Below are the code and all the weights of a small trained network. Each question names an input and a class and asks about switching units off, where a switched-off unit gives its printed mean instead of its output.

import numpy as np


def w(rows, s, z=0):
    codes = np.array(rows[::2]) - 128.0
    scale = np.full(codes.shape[1], s)
    scale[-1] = z or s
    return codes * scale


def f(y):
    return np.maximum(y, 0)


def log_softmax(a):
    a = a - a.max(-1, keepdims=True)
    return a - np.log(np.exp(a).sum(-1, keepdims=True))


def net(x, mask):
    res = np.array(x, float).reshape(1, 2) / 4 @ E
    y = f(res @ A[0][:, :-1].T + A[0][:, -1])
    res = res + np.where(mask, y, B[0][:, -1]) @ B[0][:, :-1]
    return log_softmax(res[-1] @ U[:, :-1].T + U[:, -1])


A, B = {}, {}
E = w([
[5,183,152,191,147,153,143],'x0',
[170,206,12,153,120,172,74],'x1',
],0.014)
A[0] = w([
[92,85,213,123,248,114,140,11],'n0',
[129,190,23,227,78,126,16,130],'n1',
[254,135,89,54,66,139,72,34],'n2',
[30,248,161,169,146,194,109,3],'n3',
[197,187,23,209,44,179,79,26],'n4',
[80,141,129,181,204,180,71,35],'n5',
[186,137,18,175,124,136,131,19],'n6',
],0.0078,0.0058)
B[0] = w([
[177,184,161,77,151,95,154,208],'n0',
[183,190,200,87,125,155,175,253],'n1',
[76,117,35,175,133,120,21,230],'n2',
[7,61,86,174,167,117,63,212],'n3',
[187,145,177,138,89,67,177,240],'n4',
[77,84,82,159,182,118,97,165],'n5',
[181,117,178,163,89,32,156,194],'n6',
],0.012,0.011)
U = w([
[144,169,204,84,155,116,137,12],'0',
[102,94,75,140,180,125,3,3],'1',
[124,157,137,83,140,178,96,239],'2',
],0.011,0.0045)

Each question gives the input, the list of numbers given to net, and the class t.
The units are the neurons (one row each of A and B). Each row of codes is followed by its name. A weight is (code - 128) times the scale printed after its matrix; where a second scale follows, it is the last column's (A, B and U).
mask holds one flag per neuron, in row order. A switched-off neuron (its flag False) gives its mean, the last column of its row in B, instead of its output. The means were averaged over made-up inputs and are rounded, as every weight is.
A unit's drop is (log p(t) with every unit on - log p(t) with that unit switched off) / (log p(t) with every unit on - log p(t) with every unit switched off).
The circuit of an input: a set's keep is (log p(t) with only the set's units on - log p(t) with every unit switched off) / (log p(t) with every unit on - log p(t) with every unit switched off). Starting from all 7 units, units are removed one at a time, each time the one whose removal leaves the highest keep (on an exact tie, the one counted first), for as long as the keep stays at least 0.8.
circuit, biggest first: the units of the circuit, biggest drop first
k most important neurons: the k neurons with the biggest drops, biggest first
drop of u: that unit's drop, to one decimal
input [4,2], class 1: circuit, biggest first => [n3]
input [-2,-3], class 2: circuit, biggest first => [n4; n1; n6; n2]
input [7,7], class 0: 3 most important neurons => [n1; n4; n2]
input [-2,-2], class 2: 4 most important neurons => [n2; n4; n3; n1]
input [0,-3], class 2: 3 most important neurons => [n4; n1; n6]
input [-8,8], class 0: 4 most important neurons => [n4; n1; n6; n3]
input [2,-2], class 2: 3 most important neurons => [n4; n2; n1]
input [7,-6], class 1: 3 most important neurons => [n3; n1; n4]
input [-4,6], class 0: 3 most important neurons => [n1; n4; n6]
input [1,-1], class 2: 3 most important neurons => [n2; n3; n4]
input [3,-3], class 2: drop of n4 => 1.1
input [7,-3], class 1: drop of n3 => 0.2
input [-6,1], class 1: drop of n2 => 0.2
input [-7,1], class 1: circuit, biggest first => [n2]
